[  8 -30  26 -26 -33 -34  49 -42 -52 -50  50  52   5  -3 -24  12 -54 -44
   7  36 -66 -32 -29 -47 -29  28  85 -54  48 -56  30 -73  -1  34  49 -45
 -69 -12 -39  -8 -38  38  -1  32  48] = biru
[-25 -62   1  34  -1 -20  59  16  25  43  17 -47 -65  45 -16  37  22  22
 -36  15  -8  43  36 -42  16  22 -17  27 -49  28  21   8   1  30 -31  63
  38  37  42 -58  37  52  42 -35   5] = Rakip
[ 20   6  12  35  53 -59  -3  27  44  26   9 -13  11  43  27  20  50 -59
  25  27 -59  43  44 -16   9 -65  -9   7 -11  20 -21  -6  10 -21  -4  23
  -5 -59 -54 -14  42  -4 -40   3   4] = Vipe
[  0  56  29  65  47 -16 -17  39  60  55  15  25  41  33  64 -29  66  48
  37  32  60  57  43  26  58 -26  17  52  20  43 -12  40  70  15  -5  52
  51 -54 -54  36  54 -51 -51  -7  26] = rodup
[-73  35  49  40  62 -52  52  48  62  25  49 -25  57  44  31 -52  44  52
   7  71 -54  41  48 -42  57 -44  47 -11 -17  11  77 -38  61  48  57  58
  26 -31 -53 -32  52  49 -54  46  47] = somos
[ 18   0  42 -35 -37   3  33 -28 -50 -43  43  50 -11 -46 -43  -8 -45 -35
  48  50 -39 -49 -33 -44  -2  -2  49  -9  55 -37  28 -48  40  22  50 -23
 -53  -3 -16   0 -58 -38   1  30  41] = bove
[ 50 -53  66   3 -34 -13 -13 -31 -12  28  48 -14 -12 -20 -20  63  19 -13
 -20 -14  -2  -4 -13 -25 -20  51  17   4  10  29  46 -16   2 -20  54 -19
  11  49  21 -13 -15 -59  50  49  60] = Pubig
[-17 -12 -72  21  19  17 -37  30  26  45 -41 -51 -38  40   9  48  31  18
 -50 -57  39  12   0  21 -54  40 -60  43 -20  45 -45  44 -64 -54 -56   0
  25  36  51   4  45  64  12 -57 -50] = lifi
places Vipe: [20] | 1 16 30
places Pubig: [-13] | 6 7 18 23 40

[  6  -9   7   3  77 -52  50 -26 -26 -31 -30  31   9  26 -12  35   6 -49
  13 -21  12  27   2 -61  64 -22 -36  21  21  25] = bor
[ 17  -8  43 -12  86  50  21  37  37  10  65  54  35   0  11   9 -27  22
 -52 -47  12  20   0   8  43   5 -31 -13  56 -64] = sosu
[ 17  -8  43 -12  86  50  21  37  37  10  65  54  35   0  11 -11 -27  22
 -52 -47  12  20   0   8  43   5 -31  12  56 -64] = telir
[-10 -28 -23  10 -44 -27  -7 -48 -48 -54  -7  26  18 -61 -52  -6   7  47
  16 -41  12 -18  -9 -33  22 -23   8  20 -29  57] = Dus
[ 11   3 -27   5 -94   6 -42  -8  -8   5  11 -40 -18 -28  -7 -27  10  31
  15  24  12 -30 -12  29 -54   8  40  -4 -44  23] = bifo
[-13 -17  19   0  74 -17  37 -12 -12 -31  11  55  29  -4 -17  23  -8  -4
 -11 -50  12  21   0 -43  67 -19 -37  14  32   2] = guv
[ -2 -22  -2   6  41 -43  33 -39 -39 -49 -18  46  21 -13 -33  22   2  -5
  10 -44  12  12  -2 -59  62 -26 -26  24   7  38] = per
[ -2 -11 -29   7 -99   5 -40 -25 -25 -19  27 -13  -2 -57 -28 -28   6  59
  13  -4  12 -34 -13  17 -35   0  35   3 -45  36] = dekat
[  6 -24 -12   9   7 -43  21 -47 -47 -55 -16  39  20 -34 -45  13   4  15
  16 -44  12   0  -5 -53  49 -25 -14  25  -9  52] = pufa
[  7 -31  -7   7  -4 -24  10 -45 -45 -59  34  53  29 -56 -52   5   0  44
   2 -61  12  -6  -6 -43  50 -25 -10  21 -10  43] = Lek
find: [ 17  -8  43 -12  86  50  21  37  37  10  65  54  35   0  11 -11 -27  22
 -52 -47  12  20   0   8  43   5 -31  12  56 -64] | telir
has: [  3 -28] | no

[-42  33   3  19  18  18 -42 -76  32  23  15  36 -37  13 -72  18 -35  23
 -62  42 -70 -62 -72   8  20  21  44  -4  39  44] = Tuk
[ 43   5  38 -34  21  17  66  34   1   6  18  21   6 -19  37  19  43  22
  14  -1  13   7  44  -6   3 -48 -83  43  10 -75] = Sefar
[-37   9  -6  45  21  14 -31   9  20  18   8 -10  -9  37 -15  15 -18  32
  13  20 -26  14   4  23  29  46  28 -34  20  -4] = nepo
[ 54  57  68 -78  69  66  38   2  17  64  67  23  55 -75 -11  40 -17  33
 -20  27  47 -19 -26  58  47 -78 -61  29  74  -2] = regig
[ -7 -50 -36  19 -65 -54  18  17 -20 -57 -51 -11 -19  29  44 -33  46 -43
  19 -34   3  18  36 -49 -53  13  -2  23 -67 -17] = batob
[ 11   4  45   8  29  21  24 -48  82  11  12  91  -8  15 -42  59   6  54
 -37  74 -34 -37 -31   2  52  -3 -10  70  26 -65] = defum
where: [70] | defum, 28
shift +1: [29] | [30]

[ 57 -50 -59 -72 -22 -10  46] -> mos
[-56  69 -35 -14  28  65 -54] -> peris
[-36 -61 -45  -2  -6 -30 -46] -> gesef
[-63  74  36  43 -65 -76  37] -> rodas
[ 43  29  34  24 -64  59 -63] -> Lusal
[-70  71 -18 -65  37 -18  28] -> zod
[-70  71 -18 -65 -69  -6  45] -> Puveg
[ 17 -59  66 -47 -20 -20  67] -> Timag
[-41  40  67 -28 -70  12  46] -> peres
where: [-45] | gesef, 3
has: [-54  65] | no
shift +1: [-69  -6] | [-68  -5]

[ 18  -4 -21 -10  39 -30  16   4  -4   4  -1] : subo
[ -1  -3   4  14  14  -5  20  22  13 -16 -14] : leb
[-42  71 -11 -60  63  -5  53  14 -53 -49  53] : Rofid
[ 31  31 -53 -47  52 -61  31 -53 -34   7  23] : paseb
[-11  40   0 -51  74 -15  31  17 -51 -19  38] : Rak
[-22  15  -4  -5  25 -14  42  27  16 -22 -13] : viko
[  3 -35  16  51  17 -18  26  58  45 -14 -59] : Moma
[ 17  15 -15  32  63 -23   2  -7 -35   7  24] : diz
[ 4 32 32 -1 10 12  4  4 32 32  4] : zofu
[  2  -1  -1   3   2  -1  -5  -8  31 -10   0] : gov
[-74  52  18 -29  35   2  68  43 -14 -20   8] : rono
places paseb: [31] | 1 2 7
has: [-59 -14] | no
where: [-19] | Rak, 10
shift -1: [32 32] | [31 31]
places zofu: [32] | 2 3 9 10
has: [31 17] | yes

[  4   6  -1 -19 -75  67]  Vut
[  9   6 -52   0 -93 -11]  Leg
[-39 -39 -86 -12 -39 -11]  Fesa
[  9   6 -52   0 -93 -36]  Dadi
[  7 -16  -1  37 -20  93]  Rud
[ 22  51 -69   0  16 -62]  tivid
[ 11 -39 -69  75  -2  41]  gagol
shift +1: [6] | [7]
places Fesa: [-11] | 6

[ 79 -46  62 -13  76] = Rif
[-43  62 -50   7 -44] = Dono
[ 63  53  36 -55  61] = komi
[ 47  71  74 -70 -67] = tetim
[ 69 -42 -14  54 -68] = kuda
[-76  87   1 -53 -50] = purum
[ 82  -4  60 -46 -64] = tir
[ 51  35  97 -13  63] = puvas
[ 26  11  86 -56 -69] = gikur
[ 50   0 -23  64 -45] = teve
[ 26  86  86 -26  86] = nagip
[-25  39  -8 -38  51] = nosil
has: [63 52] | no
has: [ 51 -38] | no
has: [86 86] | yes
shift -1: [-56] | [-57]
has: [ -4  60 -46 -64] | yes
has: [ 54  36 -55] | no
places nagip: [86] | 2 3 5

[1 0 0 0 0 0 0 0 1] = miro
[  7  -3 -28  -9  42  10 -20  14   1] = sul
[-3  3 -3  1 -1 -1 -5 -2  3] = ker
[ 11 -10   8 -22   6 -15   2  -1   1] = sek
[ 14  94 -13  30 -88 -31 -15 -10 -73] = Muper
[ 7 11  8 19  5  1  6 -9  0] = Laboz
has: [19  8 11] | no
shift +1: [-88 -31 -15 -10] | [-87 -30 -14  -9]
has: [  7  -3 -28  -9  42] | yes

[ 18  -5 -27 -48 -66 -81 -91 -96 -96 -90 -81 -67 -50 -31 -10  11  30  47
  61  72  78  80  77  71  61  48  34  18   3 -13 -26 -36 -46 -51 -53 -52
 -48 -42 -34 -25 -16  -6   1   9  15  18  20] -> vod
[ 19 -28 -67 -91 -96 -80 -48  -8  32  63  78  76  58  31  -1 -28 -47 -53
 -47 -32 -12   5  16  21  18  11   3  -2  -2   2  11  19  24  22  12  -6
 -26 -44 -54 -53 -39 -13  18  49  72  80  71] -> gidoz
[ 18 -30 -70 -93 -94 -74 -37   6  44  71  80  69  45  12 -19 -42 -52 -49
 -35 -15   3  16  21  18  11   2  -3  -2   5  14  21  25  18   3 -16 -37
 -51 -55 -45 -21  11  44  69  80  72  46   7] -> Tob
[ 18  -3 -23 -43 -60 -76 -86 -93 -97 -95 -90 -80 -68 -52 -34 -16   3  21
  38  52  64  73  78  80  77  72  63  53  40  26  11  -3 -16 -28 -38 -45
 -50 -52 -52 -49 -45 -39 -31 -22 -13  -5   2] -> kina
[ 18  -5 -27  33 -66 -81 -91 -96 -96 -91 -81 -66 -49 -30  -9  11  31  48
  62  72  78  80  33  70  60  47  33  17   2 -13 -27 -38 -45 -51 -53 -52
 -48 -41 -33 -24 -15  -6   3  10  15  19  21] -> ropud
[ 19 -29 -69 -92 -95 -75 -39   4  43  70  80  70  47  15 -17 -41 -52 -50
 -37 -18   1  15  20  18  12   3  -2  -3   4  13  21  24  20   7 -12 -34
 -50 -56 -48 -27   4  37  64  79  76  54  17] -> Ruro
places ropud: [33] | 4 23 27
shift +1: [7] | [8]

[10  2 10 29 -6 -3 16 10 10 59] = selu
[-29 -67 -44 -55  36   5  35  28 -14  -2] = vozur
[-29 -67 -44 -55  36   5  35 -29 -14  -2] = loguv
[-16 -44   8 -13 -48  22  16   7   9  18] = nineb
[-29  -9 -44 -55  36   5  35  28 -14  -2] = tuma
places selu: [10] | 1 3 8 9
where: [-3] | selu, 6
has: [18  9] | no
shift -1: [10] | [9]
has: [-29 -67 -44 -55  36] | yes
has: [-30 -67 -44 -55  36] | no

